Below is a small trained network, with its code and all its weights. Each question gives an input and a class and asks what happens when units are switched off, that is, made to give their printed mean instead of their output.

import numpy as np


def w(rows, s, z=0):
    codes = np.array(rows[::2]) - 128.0
    scale = np.full(codes.shape[1], s)
    scale[-1] = z or s
    return codes * scale


def f(y):
    return y / 2 * (1 + np.tanh(0.7978845608 * (y + 0.044715 * y**3)))


def log_softmax(a):
    a = a - a.max(-1, keepdims=True)
    return a - np.log(np.exp(a).sum(-1, keepdims=True))


def net(x, mask):
    res = np.array(x, float).reshape(1, 6) / 4 @ E
    y = f(res @ A[0][:, :-1].T + A[0][:, -1])
    res = res + np.where(mask, y, B[0][:, -1]) @ B[0][:, :-1]
    return log_softmax(res[-1] @ U[:, :-1].T + U[:, -1])


A, B = {}, {}
E = w([
[96,87,170,152,119,77],'x0',
[107,113,140,148,137,112],'x1',
[127,137,125,119,119,129],'x2',
[162,60,31,93,143,61],'x3',
[107,145,117,129,134,125],'x4',
[213,108,89,254,133,146],'x5',
],0.0094)
A[0] = w([
[82,132,148,154,140,197,20],'neuron 0',
[123,94,161,42,115,156,51],'neuron 1',
[78,108,160,68,103,89,161],'neuron 2',
[139,93,112,224,182,53,254],'neuron 3',
[163,123,38,69,136,78,97],'neuron 4',
[138,182,143,122,153,233,140],'neuron 5',
[115,21,76,134,66,138,131],'neuron 6',
[93,139,97,133,219,102,72],'neuron 7',
[69,141,156,69,166,71,222],'neuron 8',
[193,127,141,146,151,103,8],'neuron 9',
[194,91,128,213,44,105,247],'neuron 10',
[106,23,9,142,51,134,166],'neuron 11',
[90,169,118,75,53,97,7],'neuron 12',
[168,146,83,85,224,180,93],'neuron 13',
[126,146,156,139,140,120,12],'neuron 14',
[147,204,80,87,150,151,179],'neuron 15',
[165,142,104,195,108,121,51],'neuron 16',
[151,144,191,150,57,178,185],'neuron 17',
[158,108,89,122,208,69,16],'neuron 18',
],0.012,0.0055)
B[0] = w([
[64,38,185,92,160,183,147],'neuron 0',
[159,79,24,222,57,216,175],'neuron 1',
[181,185,76,131,185,212,224],'neuron 2',
[158,204,73,60,223,191,251],'neuron 3',
[33,119,173,122,174,179,215],'neuron 4',
[60,129,105,143,177,88,193],'neuron 5',
[60,242,163,44,180,209,185],'neuron 6',
[55,219,135,53,169,212,134],'neuron 7',
[173,254,119,120,138,205,254],'neuron 8',
[56,93,68,165,32,187,133],'neuron 9',
[134,207,88,37,160,212,247],'neuron 10',
[87,188,218,22,204,181,232],'neuron 11',
[95,84,124,170,134,231,161],'neuron 12',
[91,196,142,196,151,27,162],'neuron 13',
[56,157,104,72,224,196,119],'neuron 14',
[183,181,90,150,146,114,184],'neuron 15',
[122,113,46,86,46,236,166],'neuron 16',
[44,171,157,44,179,139,203],'neuron 17',
[59,58,131,72,138,206,164],'neuron 18',
],0.0075,0.01)
U = w([
[115,127,50,122,55,204,132],'0',
[2,115,162,104,101,153,76],'1',
[113,179,107,92,79,123,215],'2',
[119,181,108,116,115,119,190],'3',
[116,146,110,125,125,141,232],'4',
[127,155,119,106,107,138,203],'5',
[230,60,95,51,133,86,3],'6',
],0.0092,0.0053)

Each question gives the input, the list of numbers given to net, and the class t.
The units are the neurons (one row each of A and B). Each row of codes is followed by its name. A weight is (code - 128) times the scale printed after its matrix; where a second scale follows, it is the last column's (A, B and U).
mask holds one flag per neuron, in row order. A switched-off neuron (its flag False) gives its mean, the last column of its row in B, instead of its output. The means were averaged over made-up inputs and are rounded, as every weight is.
A unit's drop is (log p(t) with every unit on - log p(t) with that unit switched off) / (log p(t) with every unit on - log p(t) with every unit switched off).
The circuit of an input: a set's keep is (log p(t) with only the set's units on - log p(t) with every unit switched off) / (log p(t) with every unit on - log p(t) with every unit switched off). Starting from the 12 units with the biggest drops (on a tie, the unit counted first), units are removed one at a time, each time the one whose removal leaves the highest keep (on an exact tie, the one counted first), for as long as the keep stays at least 0.8.
units of the circuit, in order: the units of the circuit, biggest drop first
unit that matters most: the unit with the biggest drop
k most important neurons: the k neurons with the biggest drops, biggest first
drop of u: that unit's drop, to one decimal
input [2,1,4,-6,0,-7], class 0: units of the circuit, in order	[neuron 1; neuron 2]
input [-1,-5,3,-6,-6,0], class 1: units of the circuit, in order	[neuron 17; neuron 8]
input [-8,-7,-2,8,3,1], class 1: units of the circuit, in order	[neuron 4; neuron 11]
input [3,2,-6,7,-2,4], class 1: units of the circuit, in order	[neuron 11; neuron 18]
input [-4,-7,-5,-8,1,6], class 1: 2 most important neurons	[neuron 17; neuron 5]
input [-7,-6,-1,7,4,5], class 1: units of the circuit, in order	[neuron 4; neuron 11]
input [7,5,3,3,-2,8], class 0: unit that matters most	neuron 16
input [0,-1,0,4,-4,-2], class 1: 2 most important neurons	[neuron 4; neuron 3]
input [7,7,0,6,5,-8], class 0: units of the circuit, in order	[neuron 2; neuron 1]
input [-6,-8,3,8,8,-8], class 0: 2 most important neurons	[neuron 1; neuron 12]
input [4,1,0,8,4,-6], class 1: 4 most important neurons	[neuron 4; neuron 11; neuron 18; neuron 6]
input [1,-6,2,6,-2,-6], class 0: 3 most important neurons	[neuron 1; neuron 2; neuron 12]
input [7,-6,-2,-8,0,-8], class 0: 3 most important neurons	[neuron 1; neuron 2; neuron 8]
input [4,5,-6,7,-2,0], class 1: drop of neuron 18	0.3
input [7,-4,-2,0,-7,-8], class 0: drop of neuron 1	0.2
input [0,-1,7,0,1,-8], class 0: drop of neuron 11	0.0
